Each row was made from one small tree. The marks that hang from a mark follow it in brackets, in the order of their numbers. Every link used is in the known rows. Write each row's tree.
Known rows:
k_18[k_457[k_149] k_768[k_314[k_683]]]: [  50  -24  154    0   14   64   12 -209    2 -145  118  -59   35   90
  -36  -77  -22  -44   77  201   67   25 -124  116  148  -29   66   69
   92  100  115 -101  -80   24   77    2 -304   20 -172   -5  -56  411
 -101   51  -75 -139   32  -37  -92 -145  -31    7  -51  -43   91  124
   43]
k_225[k_167[k_701[k_149 k_242 k_510]]]: [  -1   65 -369   32  195  -22  -38 -147  -34  -42  -40   71   -5 -148
   -3  -89  -14 -129  -44 -130  -19  -77  -16  -27    1  -55  -42  225
   34  -29   71  -59  -59  -11  -14  -64  -69  126   28   81  -40   66
   65 -219   40   -9  -41    3   66  110   61   41  169  -24 -107   52
 -137]
k_768[k_18 k_683[k_167]]: [  99  -15   41  -67  -36  133  -23   46  -52  115    2   44   50  225
  -14  112   24 -282  -48 -159  -91   10  142   95   20  -48  105  -29
  -90  -29  -29  132  -21  -10  -13  -47  157  -54 -202  -98  -29  308
   53   71  130  -35   46   12  108  -18 -192    8  -17    0  -33 -153
 -102]
k_757[k_149 k_457[k_18[k_768]]]: [   6  152 -125   23   33   14  -61  -98   95  146    1   26  170  167
  -36   62   -1 -177   58   49  -39  -38   36   56  154   73  161   55
  -42  114  -21  282 -129  -20  -19  -22   94   38 -137  153   88  151
 -158  -76    8    7  -30   80  100 -142  -72  -45   11  -32  -28  249
   45]
k_314[k_683[k_167 k_768]]: [  44   49   -6   68   31  -35   31    1 -134  -43  -31 -111   84  -69
   57  -33   23  -18  -17   18  -17   54   42   15   52   -4   77 -202
   43  -30   42  157   10    7   85  -70   -3  -15 -335  -40   32  -27
 -216  107   73   34   47  -15  -74  -20  -27   67 -154   34  -88  -16
  143]
k_189[k_242[k_510] k_404]: [ -50  113   76 -208 -132  -12  118 -116   28   94  -29   28 -159   14
   52  -29 -142  -81  -41 -201   -1  119 -146  -43  -60  -19   95  -78
   37 -125 -281  202  -24  -56  -34  -80 -213   33 -139  -90  -64   14
   91 -100   51   -6  -45   89  -57  -36   77  -34    2  -64 -150  271
  -90]
k_768[k_18[k_457] k_314 k_683[k_167[k_225[k_510]]]]: [ 187  -29   55 -163   16  211   28  -33  -10  -61   43   28   75  321
  -24   82  -30 -422  -17 -221 -104    6  128  204   67 -127  107   25
  -15  -18   74   86  -59  -32   60  -49   49  -41 -203  -83  -75  521
  118  142   76 -137   66   31  149  -19 -166    6   27  -33  -55 -332
 -153]
k_701[k_189[k_404[k_225 k_340] k_510] k_242[k_167]]: [  -2  166 -230  -48  -48    7  -79 -177   53   -4   65   84  -73 -204
  109  -39  -56 -177   13 -134   -5  133   35  -99 -122  -43    2  -44
   95  -63 -119  530 -101    1  -93 -223 -309   55 -142  -91  -19  104
  123 -308   64  -25  -21   48  -88  -60   16  -99   98  -71 -151  241
 -102]
k_18[k_457 k_768[k_314 k_683]]: [  67  -36  151  -66  -20  185  -69 -182   26 -208   73  -39   21  189
  -53  -25  -52  -96   63   50   28   29 -102  102   77  -14   21   37
   81   49   84  -96  -91   17   23  -46 -230  -20 -134   36  -33  448
  -14  -55  -16 -148   67  -27   38  -98 -156   -9   13  -93   72 -111
  -59]
k_189[k_510[k_242[k_225]]]: [ -24   34   25  -90  -17  -28  -37  -77   49  142   -8   22  -17  -33
  -20   16  -27   -3  -30 -143   16   71  -39  -34  -23  -41  -65   -1
  104  -31 -110   69  -19    8   45   -6  -55   13  -79  -28  -41  -67
   84  -12  -11  -16   -5   23  -40    2  -59  -45  -52  -17  -14  246
  -47]
k_149[k_18[k_457] k_510[k_242]]: [-137    6   62  -88    2  -16   79   64   35  147   46   29  -76  -29
   18   74   42 -199   19   -1    7    2  -71    8  -27 -194 -103 -126
   69  -18 -275  -78   35  -62  237   83 -148   12  -47  -56  -29   30
 -163   45 -103  -66   82 -104  104   -5 -176  -53   44 -186   36   12
    2]
k_149[k_510[k_242[k_225[k_167[k_701]]]]]: [ -56   13  -43 -123   91  -38   43  -47   37  155  -69   49 -113   43
   -2   34   17  -53  -56  -84   36    6   -7    0  -97 -142 -104   35
   88  -19 -192 -165   -8  -38  131   60  -38   49 -116  -27  -68 -123
  -87    9  -81  -32   -8  -84   86   79  -37  -39   58  -53    6   38
  -55]
k_18[k_768[k_314 k_683]]: [  84    1   19  -77    3  178  -65 -110   42 -171   28    7  -21  177
   -9    0  -37 -168   32   -4   23   39    7   35   35   24   -2   71
   26   57   38 -101  -69   22  -80  -67 -103  -42  -53   42  -44  296
   50  -29   11  -62   24  -55  102  -64  -92  -24   -2  -26  101 -137
  -52]
k_225[k_167 k_510[k_242]]: [  26    0 -153  -27  179  -62  -32  -99   51    2  -52    4   11   50
   -9  -55 -100  108 -129 -303  -54    1  131  -22   12  -92    4   43
   77   42    1 -225  -20  -19   31   90 -108   46  105   52 -109  -18
 -111 -123  -64   38  -43   54   72   56  -32  -79   90  133 -118   85
 -165]
k_189[k_242[k_167[k_701]] k_314 k_510]: [ -90  176  -55 -172 -168  -29  132 -193   76  109   56   44  -70 -121
   46    9 -152 -113  -63 -260  -10  184 -155  -68  -49   29   21  -10
   84  -81 -248  170   42  -82 -102  -93 -127   16 -224   53  -62  -69
  329   72   47  -42  -54  109   78   15   85  -16   -1  -93 -220  476
  -70]
k_149[k_18 k_510[k_242] k_757]: [-208   54   12 -116  -34 -100  157  148  145  204   65   37 -159  -62
   45  144   29 -233  -36  -12   26   -2   -8  -51 -168 -215 -153 -186
   30   -5 -326  -66   12  -64  190  128  -20   31   35  -53   -9  -66
  -90  115  -88   46   71 -167  142   88  -60  -78    4 -116    6  -53
   34]
k_457[k_18[k_768[k_683]]]: [   8   77  187   11    7   98  -39  -76   44  -83   62  -17   43  104
  -76   23   -4   23   31  141   -6    4   19   79   77   33   76  -45
  -62   26    1  -33   -7  -36   38  -12  -40   35 -168   99   26  159
  -60    9  -24  -35   25   44   29 -153 -111  -13   -1  -71   25 -105
    0]
k_149[k_18[k_457 k_768] k_510[k_242[k_167 k_225]]]: [-121    9   26  -74   29   -2   50  -72   97  148   46   73 -124  -51
   50  102   49 -162   36   29   18  -33 -155  -17  -31 -196 -113  -83
  133   55 -282 -189   23  -47  151   21 -212   29 -198   81  -88  141
 -234   10 -130  -64   79 -153   56  -67 -164  -62   69 -166   88   50
  -19]
k_340[k_149[k_757] k_510]: [ -29   97  223   70   -8   28   96  160  172  -91  -40  -35 -166  104
   22  -41 -181  -63  -30   66   65   10  -20 -156  -39   53  -57   35
  -73   15 -190  111   -7   30  -66  160 -159   24  138   -1  -89   67
  -26  -12   34  169  -44  139 -104   81  170   -2   -5   76  -76   96
  -43]
k_340[k_18 k_242 k_510]: [ -16  111   22  106  -55   70   51   99   78 -147  -64  -92 -128  239
  -25  -12 -109  -62   78  136   76  -40  -22  -98   98   67  -34   59
 -136  -80  -91   62   44   63  -44  -28 -219   82  287  -26 -147   18
  116  -45   11  128  -44  290  -41  -38  -41   10   63   49  -68    5
    3]
k_167[k_683 k_701[k_189 k_510]]: [  86   70 -109   -1  -29 -130   50  -41  -27  -82    1   80   73  -70
  -10  -72  -65 -165   91  -81   54  -47 -100   81  -14   -2  -78   77
  -39   12   96  223  -22  -28  -50   39  -64  151    7  191  -19  -96
  143  -78   -2  -79  -34  -62   70  120  216    4   16  -26  -46   99
  -51]
k_167[k_683[k_768] k_701]: [  32   52 -121   -9   -1 -162   78   13  -58 -105    7   34   57   20
  -38  -87  -62   51   97  -90   85  -75   44  142   38   -9    9   16
  -70  -24   52  123   21  -30  -57   55   86  149  -65  149   -2 -171
   45   10  -24  -41  -16  -50  161   60  167    5  -82  -38  -20   50
   74]
k_768[k_18[k_457] k_314 k_683[k_167]]: [ 173  -49   45 -155  -33  248    8  -36  -40   27   53   20   38  331
  -55   82    6 -417  -11 -167 -117   21   95  196   39  -90  116   28
  -17  -34   26   65  -70  -19   35  -46   70  -75 -179 -147  -38  513
  152  136  131 -119   75   36  140  -10 -208   26    5  -68    9 -250
 -117]
k_510[k_149[k_757] k_242[k_167[k_683 k_701] k_225]]: [ -39   23 -334 -173  -30  -47   91   63  131  199    8   78 -121    6
  -47   58  -18   14  -24 -220  -43 -140  -41  193  -38 -173  -35  105
  155   -4  -40  -52  -52   15    9  187  143  162   61   33  -69 -183
   27  -54  -37   65  -71   38  -34   80   81  -80  -70    2  117  263
  -82]
k_683[k_167[k_225[k_510] k_701[k_242]] k_768[k_314]]: [ 134  151 -373  -38   71  -43   74 -110   50 -146  -53  -32  100  -62
   83  -95  -10 -140   78 -185   13   -9  110   82   97 -117   55    3
   24  -78   64  107   -5  -43  -23  -48  129  115 -208   69  -31  166
  -50   14   49  -11   13  -30  168  -20   58   48 -100  -24 -127 -185
  -73]
k_225[k_167 k_510[k_149[k_18[k_457] k_757] k_242]]: [ -24    3 -222  -75  167  -92   22  -12  102   68   24  -12   -4   13
  -15  -11  -91   72 -107 -329  -77  -66   79   -4   -8 -174  -15   34
  123   40  -51 -230  -35  -23  134  188  -77   99  212   16 -104    2
 -143 -123  -83   66  -25   90   44   72  -58  -97   76   65  -86  146
 -175]
k_225[k_167[k_701[k_189]] k_510]: [  54   44 -156   12  244 -137   13 -136   22  -65  -38   30   69  -23
    5  -50  -93  156 -100 -229  -30   -9  115  -63  -51  -62  -21   91
   17   57   89 -104  -40  -52    4   52 -151  114   26  144  -95   13
  -83 -104  -81   36  -52   29  100  145   68  -47  155   86 -177   42
 -167]
k_242[k_167[k_683 k_701[k_149[k_18[k_457]]]] k_510]: [ -49   55 -237   35   59  -92   89  -44   33   87   14  220  -46  -76
   10   70  -43  -27  -15 -193  -69  -56 -186  116   29 -143    3   66
   55   -5    4  -43   31  -68 -102  -14 -172  199 -249  119  -63   78
  -47  -69  -41  -23  -30  -30  -36   21  198  -42   79  -22   -8   46
   62]
k_510[k_149[k_757] k_242[k_167]]: [ -53   23 -293 -129  -80   34   32  106  174  183   16   18 -102    1
  -30   36    2  -18  -60 -230  -58  -60  -10  113  -26 -131    5   36
  143    3  -97  -81  -48   27   50  170   85   79  156  -76  -13  -67
   17 -112    4   86  -39   86  -44   62  -79  -67  -66   47  131  250
  -63]
k_149[k_18[k_768] k_510 k_757]: [-183   59   93  -41   -8 -121  126   38  149   93   96   29 -132  -75
   78  136   28 -207    4   99   76  -15  -82 -140 -159 -137 -147 -154
   -1   67 -309 -133   15  -57  129   46  -83   26  -57   43  -22   88
 -132  117  -97   33   90 -211  123   36  -15  -49   46 -106    2 -106
   63]
k_683[k_167[k_225] k_768[k_18 k_314]]: [ 180   64 -102  -65   12   24   39  -44   66  -15    3  -41   90   83
   76  -41   48 -283   79 -204    5    5  154   50   60  -84  106  -57
   -8   -9   -6  144   24   -8   36  -55  220   -2 -228    7    0  265
   17  112  128  -25   54   -9  141  -63  -71   81 -101   12  -37 -233
    1]
k_18[k_457[k_149[k_510 k_757]] k_768]: [ -60    2  246   21  -51  -61   15 -188  122  -10  117  -41   -8   35
  -26  -34  -15   68   63  204  126   19 -193   20   44  -76    7    5
   59   97  -38 -150  -63    0   93   70 -255   67 -173    6  -45  351
 -163  -20 -110 -124   48  -89  -77 -133  -33  -16  -29  -60   29  163
   29]
k_149[k_510[k_242[k_167 k_225]] k_757[k_457]]: [-109   42 -109 -106  -36  -98  119  -25  201  288  -27   68 -151   44
   28  160   10 -128  -72  -56    2   15  -83  -22 -181 -208 -100  -49
  100   23 -236   -6  -85  -71  130   63   42   39 -107  -10   -4  -85
 -111   28  -62    4   19 -118   63   93  -18  -74   52  -34  -57   69
   35]
k_18[k_457[k_149[k_510 k_757]] k_768[k_314[k_683]]]: [  -8   -6  215  -29   -5   13   62 -191   61  -94  127  -61  -23   91
  -25  -36  -24  -80   44  210   97   39 -158   77   50  -83   13   13
   97   99    5 -147  -90    0  133   31 -312   34 -207  -43  -54  389
 -121   99 -103 -135   53  -92  -72  -92   -3   -3  -39  -52   51   82
   72]
k_701[k_149 k_189[k_314 k_404]]: [  14  211  262  -94  -20   51  -31 -105   95  -50   89   -3  -17 -194
   96  -26  -44 -270   39  -46  -69   38  -48 -193  -80    3  -27   27
   91  -84   35  564 -116   65 -110  -26 -211  -46   39 -118   13  164
  196  -78  112  -45  -35   -7  -98  -21  141   -5   96 -130 -120  339
  -57]
k_225[k_167 k_510[k_149[k_18 k_757]]]: [   5    9 -221  -21  200 -121   28   -2   77   32   22    7    8  -22
   22   12  -84   71 -106 -284  -76  -66   77  -89  -51 -120  -16   50
   58   57  -37 -229  -17  -39   56  120  -26   88  182   51 -106  -31
 -116  -83  -76   89  -29   80   45   81   36  -66  111   81 -139   49
 -129]
k_18[k_457 k_768[k_314 k_683[k_167[k_701]]]]: [  62   -4   77  -66  -31  159  -31 -212   18 -166   56  -40   46  155
  -46  -23  -27 -111   60   56   12   24 -102  141  113  -24   56   38
   73   37  115 -102  -83    4    3  -33 -142    8 -234   44  -33  469
  -25  -39   22 -127   67  -46   76  -79 -144   12  -11 -114   57 -105
  -75]
k_768[k_18[k_457[k_149[k_510 k_757]]] k_314[k_683]]: [  87  -46  125 -108   54   61  131  -24  -57   29  110   -8  -19  233
  -38   43    8 -337  -22   11  -23  -11   57  151  -11 -108   67   32
   13   24  -52   29  -58  -17  211    6 -140  -23 -130 -174  -45  379
   60  310  -15 -108   51   -2  -15   55  -40   24    4   19   35  -22
   38]
k_340[k_18[k_768] k_242[k_225 k_510[k_149]]]: [   6  113  -94  -14   69    9    3  -92  101    6  -47  -31  -99  248
    7   65  -47   69   92   28   41  -87 -128  -11   87  -57  -74  144
   81  -17   29  -61   38   34   38  -54 -225  161   90   35 -178  123
  -53  -57  -26   97  -80  169 -187 -142  -69  -36   44   -1   65    2
  -47]
k_189[k_225 k_314 k_404 k_510[k_242]]: [-133  192  236 -304 -153   -1   94 -205   79   33   49 -100 -154 -102
  125   35 -201 -207   -3 -234  -36  220  -37 -189  -60   34   55  -59
  141 -148 -231  451   10  -65  -41  -57 -162  -82 -154  -99  -37   39
  388  108   89 -118  -16   36   65  -96   82  -94   -3  -55 -199  674
  -38]
k_225[k_167[k_701[k_149 k_189[k_242] k_510]]]: [  30   77 -200  -22  151  -34  -20 -148    3  -16  -18   61    4 -136
    1 -106  -31  -94  -52 -166    0   -5  -36  -64  -68  -32  -62  176
   40   17   82   41  -60  -18   -7  -44 -147  115   24  125  -37   21
   73 -214   58   -6  -54   20   53  140   47   43  164  -54 -123  110
 -138]
k_404[k_225[k_167[k_683]]]: [  -9  -44 -154  -64  101 -134  -56  -43  -74  -30   54   67  -74   75
   40  -43  -60  -31  -15  -72   23   18  138   79  -45  -34   15   61
  -14   25  146  -92    7    6  -40  -55   26   58  -49   18  -60 -183
   50 -151   -4  -15  -41   25  129  -11   83  -75   74    4  -59  -39
   19]
k_340[k_149 k_242 k_510]: [  55  149  167   69   11   60  100  158  156 -147  -92  -72 -189  235
    9  -94 -217  -87   14  135   76   -5  -13 -145   81   71 -112   80
  -76   39 -127  102   25   35 -118   50 -307   53  249  -30 -190  -21
 -117  -90   44  198  -91  260 -118    9   96   -7   40   29  -78  133
  -70]
k_768[k_18[k_457[k_149]] k_314 k_683]: [ 171  -72   82 -158    4  234   12   -1  -23   -3   94   57   10  368
  -84   65  -27 -343   14 -107  -69   20  110  203   22 -105   92  101
  -37  -16   42   47  -98  -19   42  -12  -57  -40  -65 -148  -63  482
  180  129   28 -170   45   52  109  -33 -177   -8    5  -60   52 -145
  -90]
k_510[k_242[k_167[k_701] k_225]]: [ -32   15 -239  -99   30   15   49  -43   69  142  -55   94 -102  -23
  -12   49   12   49  -27  -97  -48  -56    2  132  -17 -118  -24   52
  121  -15    0  -79  -24   -3  -31   45   10   80 -105   98  -65  -80
  -20  -36  -45   24  -41  -20   10   45  -28  -49  -18   -1   93  151
  -86]
k_683[k_167 k_768[k_18[k_457[k_149[k_757]]] k_314]]: [ 157   41  -48  -38  -60    6   48  -91   75  101   61  -70   59  103
   18  -48   48 -171   80 -110  -15   26   60   68   25  -95  134  -77
   12  -28  -33   65  -21   -7   26   22  137    2 -198  -95   11  358
  -13  126  138  -37   74   14   66  -71  -91   85 -157  -17  -20  -30
   30]
k_510[k_149[k_18 k_757] k_242]: [ -97   31 -233 -160  -45   -8   72  184  125  178   67   -5  -80  -15
  -16   53   20 -122   -1 -154  -39  -84   41   77   -8 -158  -47   -1
  105  -18 -141   -9  -25   22  154  218   99   69  276  -95   -1  -73
  -19  -34  -13   90  -11   37   21   43 -110  -84  -84  -54  150  200
  -72]
k_683[k_167[k_225[k_510[k_149]]] k_768]: [ 122  101 -133   15   18  -82    1  -27   81  -50  -45  -76  132  -69
   99  -74   -1   16   60 -199    9   12   60  -16   85  -82   73 -110
   43  -27   38   91   35  -10    8    7  160   65 -204   55  -20   40
 -182  -38   52   12   23   26   31  -96  -12   44 -139   29 -132  -88
   -7]

Write each row's tree:
[ -19   41 -221 -178   -8  -17   55   38  149  246   17   -3  -65   90
  -56   73   14  -17    2 -105  -51  -92   -4  116  -15 -161  -17   96
  148  -21  -68   56  -93   11  173  195  166   94  146  -52    6 -106
  -62  -30  -10   50  -50   85  -62    2  -62  -79  -63  -44   97  250
  -87] : k_510[k_149[k_757[k_457[k_18]]] k_242[k_225]]
[  65   27 -103  -81   73   70  117  -22  -80 -123   -3  -25   23   33
   24    1    8 -252  -24    4  -38   18   66  133   64  -41   39   13
   44    4  125   40  -25  -18   61  -53   20   -3 -180  -23  -21   75
   49  182   23   -9    4  -37   58   65   71   37  -28  -10   -4 -182
   40] : k_768[k_314[k_683[k_167[k_225 k_701]]]]
[-138  140 -132  -74  145 -143  172   66   79  -79   30  117    4 -150
   64   65   23 -226   21   32   50 -122   26   45  -13 -166 -106  111
  -23   -3   84  194  -30  -55  120   -3   37  174  -75  148   -6    3
   -2   36  -91  -31   -8 -149  154  140  112   -7  130 -150  -78 -118
   10] : k_167[k_225 k_701[k_149[k_18 k_510 k_757[k_457]]]]
[  53   28  -59  -23    3 -158   85   -3  -73  -72   38   36   75   98
  -58  -73  -53   -9  103 -117   76 -109   60  180   47  -27   44   27
  -85  -21   20  155   21  -28   12   56   67  144  -90  124   -7  -13
   57   62  -11  -76    8  -28  154   68  104   15  -57  -27   -7   66
   44] : k_167[k_683[k_768[k_18[k_457]]] k_701]
[ -84   14 -329  -30  142  -67  -24 -119  -95 -173   66   58  -68  112
   58 -106  -38  156   66   57   36   31  192  151  -73   -2   76   63
   95  -62  265 -115   48   20   86  -73 -169  160  -32  104  -47  -92
   68 -209   -3  -70  -33  116   12   41 -129  -49  108    5   19  -70
    4] : k_404[k_225[k_167[k_701[k_510]]] k_340[k_18[k_457]]]
[ -32  149   24   23   22  133   19   27   68 -233    8  -42  -77  268
   24  -85 -110   96   66  132   62   17  153   50   65   72  -16   20
   63   49  126  140   66   31  -25  -34 -283   80  155   70 -117   47
  -88 -111   55   84  -73  136 -149  -76 -165  -40   25  -25   69  -65
  -15] : k_404[k_340[k_18[k_768[k_683]] k_149 k_242]]
[  60   40 -105  -27   11 -160   86   22  -68  -60   23   52   61   93
  -42  -65  -48  -36   92 -136   75 -106   98  156   32  -14   36   39
 -104  -17    5  153   29  -25  -23   50  111  137  -62  126  -10  -66
   79   70   -2  -47   -7  -38  176   79  126   10  -61   -4    2   58
   46] : k_167[k_683[k_768[k_18]] k_701]
[  76  -31  -86   -3  104  -44  -32  -77  -13  -51   21    2   22   58
  -31  -91  -67  -43  -10 -230   29   -5   86   10    6  -40   20   38
    0   72   27  -42  -11  -22  -30    3   43   41  -11   91  -36  -87
   38 -105   21  -15  -14    6  148  -13   87    4   55    3  -99 -100
   33] : k_225[k_167[k_683[k_768[k_314]]]]
[  -2   62 -306 -161  -37   55   22   56  114  144  -23   44  -67  -22
  -17   -7    2  -35  -19 -245  -68  -54   13  117   17 -100   41   97
  134  -26  -73   51  -64   20   24  136   19   92  105  -57  -30  -69
   55 -183   -2   49  -63  106   -7   76 -101  -63  -22   -3  149  374
 -118] : k_510[k_149 k_242[k_167[k_701[k_189[k_404]]]]]
[ -88  232  105 -210  -60    1  178 -181   50 -220   42 -126 -169   59
  177   -3 -246  -16   58  -68  -61  122   90 -138  -53   61   93  -68
  120 -139  -31  356   76  -61 -104  -81 -291   -4   30   -3 -121   38
  195  133   59  -77  -59  112  -26 -126  126 -102   78   18 -231  400
  -42] : k_189[k_225[k_510] k_314 k_404[k_340[k_18 k_242]]]
[ -70   40 -222  -69   53  -52  -28  -50  -47 -179   69   30  -67  187
   71  -85  -73  211   59   14    5   49  233  184  -32  -25   71  -28
  124  -96  197  -52   65   49   77   -4 -239  111   83   -9  -77  -56
  -42 -107  -41  -60  -35  130  -73  -31 -152 -132    2   63   48   31
  -25] : k_404[k_225[k_510[k_242]] k_340[k_18[k_457]]]
[ -88   37 -413 -123  -58   -3   86  149  185  268   50   64  -82  -28
    7  114   29 -157  -18 -203  -96  -81    1   85   -1 -191   -4   26
  120   31 -141   29  -55  -17  101  163  132   72  206  -21    8  -66
  -45 -102   -9   96  -16   48   47   42 -143  -94  -20  -44  127  260
  -33] : k_510[k_149[k_18 k_757[k_457]] k_242[k_167]]
[-128   86   25  -97  -57  -94  122   12  186  227   16    4  -84   98
  -28  118    9 -142  -52   19   22   34  -18   15 -117 -164  -53  -90
   20    2 -249   39  -69  -88  235  118   54   43  -34  -61   63  -59
  -98   64  -54   -7   34  -71  109   61  -73  -68   32  -67  -56   35
   57] : k_149[k_510[k_242] k_757[k_457[k_18]]]
[ -58  119 -205  -16   54  -40  -16  -19   87  230  -16   84   87   99
   64  126   24 -368   55  -20   -9  -25   -8  -70   60  -22   30   25
   -8  125 -206  224 -104  -36    9  -37   38    1 -106  107   30  110
 -222  -60  -37    2    8  -66  192  -64  -90  -69   57  -90  -24  231
   57] : k_757[k_149[k_18[k_768] k_510] k_457]
[  50   73  146  -36   16  152  -23  -91   55 -114   72  -12   23  150
  -80   16   -8  -68   38  119  -20   12   34  106   72   25   73   -6
  -45   26   13  -68  -24  -39   25  -18  -41   18 -129   77   17  206
   11   50  -13  -48   25   47   68 -139  -97   -9    5  -81   55 -163
   -5] : k_457[k_18[k_768[k_314 k_683]]]
[ -34  109 -259   10   44  -23  -34  -22   73  177    8   70  134   81
   47  102   10 -306   76  -12  -38  -54   31  -23  122   20   83   46
  -17  132  -62  301 -117   -6  -53  -38   74    5  -40  159   48  150
 -174  -91    1   33   -9  -18  159  -92  -82  -66   20  -63   -1  257
   34] : k_757[k_149[k_18[k_768]] k_457]
[   8  155 -262  -24  133  -18   -4 -111  -29  -36    5   93   -2 -199
    6  -37   37 -117   33   13    0 -100  -18   14  -33  -83 -125  234
   40  -83   97  346  -99   22  -38  -64 -142  153    8   14  -17  147
   22  -95   36   -4  -61  -61  -45   79  142    2   98 -154  -47  127
 -159] : k_167[k_701[k_149 k_189 k_242[k_225]]]
[ -26    2 -144  -53  -83   32    4   25   66   89   -9   65  -56   16
  -29    0  -25  -66  -31 -179  -31  -17   14  144   56  -77   15  -15
   61   28  -42   -3    3    4  -52   61    7   32    4   33  -34  -84
   25  -84   -4    6  -27   -7   42  -14  -19  -65  -34   31   70  138
  -14] : k_510[k_242[k_167[k_683]]]
[ -78   -3   67   23   15  -13   22  -48   17  -38  110    1   16  -66
   25   32   20  -83   91  118   16  -52  -88  -14   72  -54  -21  -64
   26   65  -53  -38   19  -12   87    1 -158   14  -44  115  -17  242
 -136    0  -57  -34   75  -78   35  -96 -118  -19   33 -134   64    0
   -2] : k_149[k_18[k_457 k_768]]
[ -12   17 -134  -51   36  -69   44   21   93  146   -5   47  -51   63
    8   67  -35   49  -32 -182  -21   16 -117  -14  -52 -112  -13   33
   97  -35 -110 -104   -7  -19   89   98  -67  117  -26  -96  -12   57
  -82  -31  -16   40  -29   65 -130   10   78  -53  -29   67   34   29
   -8] : k_242[k_510[k_149[k_757]]]
[ -22  118 -315  -26  163 -117  106  -44    3 -228  -49   65   73  -94
   43  -25  -72  -47    7  -97   47 -106   98  112   97 -119  -33  133
  -26  -45   97  118   -9  -53   57  -31  -48  194  -64  154  -78   75
  -24  -27 -132  -33  -50  -39  108   65  147  -48   78   15 -146 -120
 -179] : k_167[k_225[k_510] k_701[k_242]]
[  -1   41  -43  -92   14 -145   94  125   77 -129   50   47   64   18
   22   -3 -123 -155   22 -262   41 -115   68  149  114 -152  -41   -2
    5   62   43  150   32  -19   63  133   63  138  100  131 -101 -142
  -21    2 -119  -30  -44  -30   72  -38  206 -111  -16   33  -94  -70
  -55] : k_167[k_225[k_510[k_149[k_18 k_757] k_242]] k_683]
